Here is a tiny trained network, its code and every weight. The questions are about switching its units off for an input and a target symbol, where a switched-off unit gives its printed mean instead of its output.

import numpy as np


def w(rows, s, z=0):
    codes = np.array(rows[::2]) - 128.0
    scale = np.full(codes.shape[1], s)
    scale[-1] = z or s
    return codes * scale


def f(y):
    return y / 2 * (1 + np.tanh(0.7978845608 * (y + 0.044715 * y**3)))


def softmax(a):
    e = np.exp(a - a.max(-1, keepdims=True))
    return e / e.sum(-1, keepdims=True)


def log_softmax(a):
    a = a - a.max(-1, keepdims=True)
    return a - np.log(np.exp(a).sum(-1, keepdims=True))


def net(x, mask):
    ids = ['βγεζηξπφψω'.index(c) for c in x.split()]
    T = len(ids)
    res = E[ids] + P[:T]
    u = 0
    for l in range(3):
        q, k, v = (res @ M[l].T for M in (Q, K, V))
        z = softmax(np.where(np.tri(T) > 0, q @ k.T / 2**0.5, -1e9)) @ v
        res = res + np.where(mask[u], z, O[l][:, -1]) @ O[l][:, :-1]
        u += 1
        y = f(res @ A[l][:, :-1].T + A[l][:, -1])
        res = res + np.where(mask[u : u + 12], y, B[l][:, -1]) @ B[l][:, :-1]
        u += 12
    return log_softmax(res[-1] @ U[:, :-1].T + U[:, -1])


Q, K, V, O, A, B = {}, {}, {}, {}, {}, {}
E = w([
[213,170,103,123,53,133,96],'β',
[181,175,228,73,18,90,105],'γ',
[66,69,182,127,197,141,192],'ε',
[146,198,46,110,115,131,59],'ζ',
[132,110,97,163,254,117,81],'η',
[70,116,60,85,181,143,169],'ξ',
[124,105,250,136,159,93,105],'π',
[223,83,136,206,109,180,174],'φ',
[54,160,126,41,174,64,65],'ψ',
[141,137,46,132,101,193,182],'ω',
],0.0061)
P = w([
[52,183,131,169,115,155,152],'0',
[123,82,81,34,97,92,160],'1',
[177,154,122,154,210,38,155],'2',
[143,124,137,151,112,229,36],'3',
[207,152,113,154,207,34,170],'4',
[193,2,86,13,103,125,129],'5',
[218,163,109,150,204,33,166],'6',
[138,79,156,123,117,204,17],'7',
[223,175,101,154,201,28,169],'8',
],0.0082)
Q[0] = w([
[181,97,91,108,143,4,228],'L0H1',
[113,243,136,190,164,71,169],'L0H1',
],0.011)
K[0] = w([
[83,247,147,212,142,185,103],'L0H1',
[69,191,141,146,126,79,213],'L0H1',
],0.012)
V[0] = w([
[66,188,157,151,112,127,137],'L0H1',
[203,123,74,202,2,200,151],'L0H1',
],0.0079)
O[0] = w([
[91,179,146,165,48,90,198,255],'L0H1',
[131,253,203,24,248,196,155,188],'L0H1',
],0.0052,0.0011)
A[0] = w([
[158,169,133,116,180,64,157,170],'L0N1',
[96,136,55,84,80,182,36,206],'L0N2',
[152,85,90,122,186,45,125,153],'L0N3',
[113,65,168,191,132,216,94,243],'L0N4',
[50,163,198,176,52,199,224,184],'L0N5',
[101,234,166,190,163,100,156,233],'L0N6',
[65,178,2,99,112,186,119,223],'L0N7',
[121,94,101,28,83,144,151,227],'L0N8',
[144,157,211,110,47,131,48,207],'L0N9',
[183,200,139,115,153,202,132,249],'L0N10',
[163,171,93,153,159,46,128,217],'L0N11',
[233,142,97,135,125,159,135,251],'L0N12',
],0.0069,0.0027)
B[0] = w([
[175,178,160,137,113,80,120,224],'L0N1',
[155,176,12,117,144,143,62,189],'L0N2',
[176,134,117,140,58,94,101,203],'L0N3',
[59,55,141,167,169,207,81,179],'L0N4',
[71,170,149,156,102,131,210,142],'L0N5',
[198,219,151,200,121,115,146,231],'L0N6',
[165,193,36,154,187,83,160,169],'L0N7',
[178,93,51,2,135,86,129,192],'L0N8',
[110,167,174,87,32,148,19,189],'L0N9',
[52,218,206,109,192,109,101,229],'L0N10',
[155,155,143,188,90,56,92,253],'L0N11',
[50,104,176,98,176,34,73,249],'L0N12',
],0.0055,0.0037)
Q[1] = w([
[147,19,109,7,138,188,83],'L1H1',
[77,105,100,106,116,253,68],'L1H1',
],0.0052)
K[1] = w([
[154,23,141,93,197,175,51],'L1H1',
[212,44,91,2,203,91,59],'L1H1',
],0.0038)
V[1] = w([
[253,221,3,76,117,76,102],'L1H1',
[71,170,176,190,166,234,162],'L1H1',
],0.0053)
O[1] = w([
[2,56,219,127,169,9,152,253],'L1H1',
[176,219,138,133,175,155,151,223],'L1H1',
],0.0059,0.0025)
A[1] = w([
[109,2,38,142,18,134,86,216],'L1N1',
[185,179,240,132,213,134,162,96],'L1N2',
[118,185,209,182,116,140,218,120],'L1N3',
[30,95,128,129,117,36,118,173],'L1N4',
[200,166,163,91,45,96,145,150],'L1N5',
[32,133,128,147,182,100,80,154],'L1N6',
[67,127,17,135,179,156,176,191],'L1N7',
[113,180,51,235,134,118,118,181],'L1N8',
[51,143,200,66,190,102,138,198],'L1N9',
[228,156,141,180,176,176,112,163],'L1N10',
[156,124,192,52,80,213,105,253],'L1N11',
[30,75,122,131,109,47,140,183],'L1N12',
],0.0058,0.0046)
B[1] = w([
[136,77,1,146,52,161,86,215],'L1N1',
[107,197,10,127,122,106,92,250],'L1N2',
[197,189,75,101,110,95,115,221],'L1N3',
[104,68,217,205,112,154,150,229],'L1N4',
[74,126,106,106,40,134,126,235],'L1N5',
[115,155,186,165,163,193,108,205],'L1N6',
[229,87,92,141,218,216,203,151],'L1N7',
[231,139,206,198,136,141,112,225],'L1N8',
[83,193,200,93,171,70,168,254],'L1N9',
[152,185,81,198,127,152,56,211],'L1N10',
[97,182,92,17,103,43,88,200],'L1N11',
[82,44,187,207,106,161,169,210],'L1N12',
],0.0054,0.0051)
Q[2] = w([
[81,129,122,93,167,255,36],'L2H1',
[143,206,150,234,90,133,81],'L2H1',
],0.0055)
K[2] = w([
[147,31,109,29,168,55,124],'L2H1',
[161,165,106,109,88,115,255],'L2H1',
],0.0072)
V[2] = w([
[177,106,88,199,255,191,196],'L2H1',
[103,101,96,62,116,145,236],'L2H1',
],0.0076)
O[2] = w([
[141,65,207,41,177,182,2,152],'L2H1',
[216,56,95,16,146,17,205,2],'L2H1',
],0.0067,0.0053)
A[2] = w([
[229,128,47,145,82,152,93,236],'L2N1',
[176,2,115,46,147,125,106,179],'L2N2',
[162,129,191,14,206,128,109,53],'L2N3',
[104,129,185,100,144,167,52,216],'L2N4',
[79,150,136,83,102,160,82,253],'L2N5',
[166,125,215,116,160,137,102,147],'L2N6',
[147,205,93,81,144,115,121,56],'L2N7',
[174,126,223,123,150,129,93,98],'L2N8',
[91,74,131,188,70,106,162,84],'L2N9',
[97,139,206,121,206,101,138,211],'L2N10',
[100,148,132,202,126,175,134,163],'L2N11',
[55,72,156,140,91,182,94,156],'L2N12',
],0.008,0.0029)
B[2] = w([
[28,132,99,42,50,214,146,216],'L2N1',
[149,254,199,147,76,39,44,192],'L2N2',
[240,55,118,86,76,95,134,196],'L2N3',
[92,76,81,155,173,115,166,253],'L2N4',
[131,103,97,164,204,115,125,202],'L2N5',
[93,75,117,93,110,120,188,212],'L2N6',
[206,63,81,198,198,132,116,197],'L2N7',
[72,76,104,91,104,150,192,219],'L2N8',
[197,104,127,197,79,170,165,165],'L2N9',
[128,124,175,53,114,130,166,226],'L2N10',
[138,135,201,114,74,103,121,201],'L2N11',
[137,43,127,195,176,133,76,189],'L2N12',
],0.0076,0.011)
U = w([
[218,195,219,177,170,39,56,110],'β',
[130,137,47,173,96,54,218,104],'γ',
[88,86,30,71,86,212,164,116],'ε',
[2,207,189,65,168,109,189,251],'ζ',
[56,58,138,170,199,159,157,82],'η',
[196,103,186,60,60,104,171,99],'ξ',
[134,201,194,70,32,169,54,161],'π',
[101,132,56,188,215,165,27,103],'φ',
[222,81,178,207,77,164,126,44],'ψ',
[211,95,26,121,218,98,142,197],'ω',
],0.0051,0.0024)

Each question gives the input, a string of symbols that net reads in full, and the target symbol t.
The units are the heads (2 rows each of Q, K, V and O) and the neurons (one row each of A and B). Each row of codes is followed by its name. A weight is (code - 128) times the scale printed after its matrix; where a second scale follows, it is the last column's (O, A, B and U).
mask holds one flag per unit, layer by layer, with each layer's heads first. A switched-off unit (its flag False) gives its mean, the last column of its rows in O or B, instead of its output. The means were averaged over made-up inputs and are rounded, as every weight is.
A unit's drop is (log p(t) with every unit on - log p(t) with that unit switched off) / (log p(t) with every unit on - log p(t) with every unit switched off).
unit that matters most: the unit with the biggest drop
k most important neurons: the k neurons with the biggest drops, biggest first
k most important neurons of layer l: the k neurons of layer l with the biggest drops, biggest first
input γ ε β φ ω ζ ε ε ε, target γ: most important neuron of layer 0	[L0N5]
input γ ζ β β β ψ π π η, target γ: 2 most important neurons of layer 0	[L0N5 L0N9]
input ε φ ζ, target ε: 2 most important neurons	[L2N1 L0N5]
input ζ ω ψ ε π ω ξ γ, target ξ: 3 most important neurons	[L2N3 L1N6 L0N8]
input γ π φ ζ ω ξ, target η: 2 most important neurons of layer 0	[L0N2 L0N7]
input β φ γ ψ η β, target ψ: 3 most important neurons	[L2N9 L1N12 L1N4]
input ζ π φ ζ ξ ε, target η: 3 most important neurons	[L0N2 L2N12 L0N7]
input ω η ξ ε ε, target ω: 2 most important neurons	[L0N5 L1N2]
input γ ξ ζ φ π ω ε π, target ξ: 2 most important neurons	[L2N3 L0N8]
input ε ω φ ω, target ξ: 3 most important neurons	[L2N3 L1N7 L0N8]
input ψ β ω γ π ζ, target γ: 2 most important neurons of layer 0	[L0N9 L0N8]
input φ ψ ζ ε π ε, target π: 2 most important neurons of layer 0	[L0N4 L0N10]
input π γ β π ψ ψ ε, target π: 2 most important neurons	[L0N5 L2N1]
input β φ ζ φ ω, target β: unit that matters most	L0H1
input π β ω β π φ π ε η, target π: 2 most important neurons	[L2N1 L0N5]
input β ξ γ ε ζ ζ ψ ξ, target η: 2 most important neurons	[L0N8 L0N2]
input ζ π ω ω ζ ζ, target ξ: 2 most important neurons	[L2N3 L1N7]
input π γ ε β φ ζ π η, target η: 3 most important neurons of layer 0	[L0N8 L0N2 L0N4]
input ζ ε ε φ β ε ε φ, target π: 2 most important neurons	[L2N2 L2N1]
input ε ψ β π β γ, target ε: 4 most important neurons	[L0N4 L1N1 L0N9 L2N1]
input π φ γ, target π: unit that matters most	L1H1
input ω ω γ ψ ε φ ζ, target ω: 2 most important neurons of layer 1	[L1N7 L1N2]
input ζ γ β ψ ψ, target ζ: 2 most important neurons of layer 0	[L0N7 L0N6]
input ξ β π ξ ψ ζ γ β ω, target ξ: 4 most important neurons of layer 0	[L0N5 L0N7 L0N9 L0N12]
input ψ ζ ξ β ξ ξ, target ζ: 2 most important neurons	[L1N9 L0N9]
input β ε π η, target π: 2 most important neurons	[L2N2 L2N1]
input ε ε η π γ, target ε: unit that matters most	L1H1
input γ β ε ω γ ζ β φ, target η: 2 most important neurons of layer 0	[L0N8 L0N2]
input π ω ζ ζ ω ζ, target η: 2 most important neurons of layer 0	[L0N2 L0N7]
